Below is a small trained network, with its code and all its weights. Each question gives an input and a target symbol and asks what happens when units are switched off, that is, made to give their printed mean instead of their output.

import numpy as np


def w(rows, s, z=0):
    codes = np.array(rows[::2]) - 128.0
    scale = np.full(codes.shape[1], s)
    scale[-1] = z or s
    return codes * scale


def norm(h):
    return h / np.sqrt((h * h).mean(-1, keepdims=True) + 1e-5)


def f(y):
    return y / 2 * (1 + np.tanh(0.7978845608 * (y + 0.044715 * y**3)))


def softmax(a):
    e = np.exp(a - a.max(-1, keepdims=True))
    return e / e.sum(-1, keepdims=True)


def log_softmax(a):
    a = a - a.max(-1, keepdims=True)
    return a - np.log(np.exp(a).sum(-1, keepdims=True))


def net(x, mask):
    ids = ['ΓΣΦαβδεζλτω'.index(c) for c in x.split()]
    T = len(ids)
    res = E[ids] + P[:T]
    u = 0
    for l in range(2):
        q, k, v = (norm(res) @ M[l].T for M in (Q, K, V))
        z = softmax(np.where(np.tri(T) > 0, q @ k.T / 4**0.5, -1e9)) @ v
        res = res + np.where(mask[u], z, O[l][:, -1]) @ O[l][:, :-1]
        u += 1
        y = f(norm(res) @ A[l][:, :-1].T + A[l][:, -1])
        res = res + np.where(mask[u : u + 8], y, B[l][:, -1]) @ B[l][:, :-1]
        u += 8
    return log_softmax(norm(res)[-1] @ U[:, :-1].T + U[:, -1])


Q, K, V, O, A, B = {}, {}, {}, {}, {}, {}
E = w([
[128,42,93],'Γ',
[82,105,165],'Σ',
[69,253,149],'Φ',
[160,116,81],'α',
[142,188,74],'β',
[134,106,88],'δ',
[84,101,154],'ε',
[131,105,47],'ζ',
[159,70,70],'λ',
[162,118,132],'τ',
[125,135,170],'ω',
],0.019)
P = w([
[164,217,93],'0',
[216,51,133],'1',
[37,112,203],'2',
[91,129,15],'3',
[171,69,114],'4',
[1,99,117],'5',
[150,162,102],'6',
[161,68,120],'7',
[52,124,136],'8',
[167,162,117],'9',
[158,67,134],'10',
[5,93,185],'11',
[157,156,106],'12',
],0.0084)
Q[0] = w([
[4,50,173],'L0H0',
[112,34,141],'L0H0',
[171,118,115],'L0H0',
[96,164,124],'L0H0',
],0.014)
K[0] = w([
[132,204,138],'L0H0',
[124,145,197],'L0H0',
[180,2,78],'L0H0',
[53,170,212],'L0H0',
],0.0093)
V[0] = w([
[122,105,22],'L0H0',
[234,148,79],'L0H0',
[22,162,85],'L0H0',
[28,128,1],'L0H0',
],0.0045)
O[0] = w([
[178,127,117,255],'L0H0',
[51,156,37,148],'L0H0',
[254,128,207,123],'L0H0',
[241,108,168,244],'L0H0',
],0.007,0.002)
A[0] = w([
[85,79,106,181],'L0N0',
[137,100,103,246],'L0N1',
[251,114,155,95],'L0N2',
[116,36,178,161],'L0N3',
[116,89,120,176],'L0N4',
[111,102,166,182],'L0N5',
[128,90,143,129],'L0N6',
[151,161,126,217],'L0N7',
],0.016,0.0013)
B[0] = w([
[143,153,255,216],'L0N0',
[49,121,122,206],'L0N1',
[58,82,123,200],'L0N2',
[180,142,174,254],'L0N3',
[139,183,222,191],'L0N4',
[236,108,86,153],'L0N5',
[194,204,197,171],'L0N6',
[90,124,103,128],'L0N7',
],0.0065,0.0087)
Q[1] = w([
[195,254,11],'L1H0',
[102,100,110],'L1H0',
[140,186,85],'L1H0',
[167,130,181],'L1H0',
],0.014)
K[1] = w([
[183,195,95],'L1H0',
[117,210,41],'L1H0',
[248,245,181],'L1H0',
[27,178,175],'L1H0',
],0.011)
V[1] = w([
[119,136,156],'L1H0',
[139,150,125],'L1H0',
[143,87,116],'L1H0',
[11,139,155],'L1H0',
],0.013)
O[1] = w([
[162,3,92,115],'L1H0',
[98,42,33,50],'L1H0',
[84,161,146,254],'L1H0',
[73,28,205,141],'L1H0',
],0.0053,0.0037)
A[1] = w([
[71,124,169,87],'L1N0',
[112,179,92,98],'L1N1',
[135,250,154,134],'L1N2',
[80,168,99,52],'L1N3',
[176,91,93,85],'L1N4',
[136,127,133,7],'L1N5',
[110,142,75,152],'L1N6',
[138,100,73,24],'L1N7',
],0.014,0.0022)
B[1] = w([
[184,216,170,254],'L1N0',
[124,50,144,151],'L1N1',
[154,253,12,219],'L1N2',
[247,47,195,152],'L1N3',
[169,139,129,153],'L1N4',
[192,130,191,96],'L1N5',
[61,176,248,180],'L1N6',
[53,72,88,147],'L1N7',
],0.0062,0.0024)
U = w([
[92,212,183,112],'Γ',
[203,118,87,63],'Σ',
[151,143,121,67],'Φ',
[108,166,101,93],'α',
[152,134,101,75],'β',
[89,115,109,71],'δ',
[202,64,118,126],'ε',
[166,70,66,179],'ζ',
[86,122,97,254],'λ',
[4,120,152,126],'τ',
[26,145,178,24],'ω',
],0.011,0.0062)

Each question gives the input, a string of symbols that net reads in full, and the target symbol t.
The units are the heads (4 rows each of Q, K, V and O) and the neurons (one row each of A and B). Each row of codes is followed by its name. A weight is (code - 128) times the scale printed after its matrix; where a second scale follows, it is the last column's (O, A, B and U).
mask holds one flag per unit, layer by layer, with each layer's heads first. A switched-off unit (its flag False) gives its mean, the last column of its rows in O or B, instead of its output. The means were averaged over made-up inputs and are rounded, as every weight is.
A unit's drop is (log p(t) with every unit on - log p(t) with that unit switched off) / (log p(t) with every unit on - log p(t) with every unit switched off).
top k neurons: the k neurons with the biggest drops, biggest first
top k neurons in layer l: the k neurons of layer l with the biggest drops, biggest first
drop when u is switched off: that unit's drop, to one decimal
input Σ ε Γ λ Γ ε λ Σ τ Γ β, target λ: top 2 neurons => [L1N6; L0N3]
input Σ λ ζ Φ Γ Γ Γ δ, target Γ: top 4 neurons => [L0N5; L0N1; L0N3; L0N2]
input Γ λ λ δ δ ζ, target Γ: top 4 neurons in layer 0 => [L0N5; L0N0; L0N3; L0N2]
input Γ λ α ζ ω ζ, target Γ: top 2 neurons in layer 0 => [L0N0; L0N2]
input τ τ Σ Γ Γ Γ τ τ τ δ, target τ: top 2 neurons => [L1N6; L0N2]
input Γ λ ε τ, target τ: top 2 neurons => [L0N3; L1N6]
input Γ τ ζ λ, target τ: top 2 neurons => [L1N6; L0N3]
input ζ τ α Γ, target τ: top 3 neurons in layer 0 => [L0N3; L0N5; L0N1]
input τ Γ δ Φ Γ β, target τ: top 3 neurons => [L0N3; L1N6; L0N6]
input τ Γ Γ Γ Γ β, target τ: top 4 neurons => [L1N6; L0N3; L0N6; L0N5]
input λ Γ Σ λ δ, target Γ: top 2 neurons in layer 1 => [L1N0; L1N2]
input Γ λ τ λ ω τ Γ α λ, target Γ: top neuron in layer 1 => [L1N0]
input Γ λ Γ, target Γ: top 2 neurons in layer 0 => [L0N0; L0N4]
input λ Γ τ Γ ζ, target τ: top 2 neurons in layer 0 => [L0N3; L0N5]
input λ Σ Γ ε Γ ε Γ Γ Φ Σ ζ Γ τ, target τ: top neuron in layer 0 => [L0N2]
input Γ Γ Γ β λ τ τ Σ Γ Γ ζ, target τ: drop when L0N3 is switched off => 0.9
input Γ Γ Γ δ β, target λ: drop when L0N2 is switched off => 0.2
input ε Γ Γ α τ Γ λ, target τ: drop when L0N3 is switched off => 0.2
input Γ ζ δ Γ λ τ α α Γ, target Γ: drop when L0N5 is switched off => 0.0
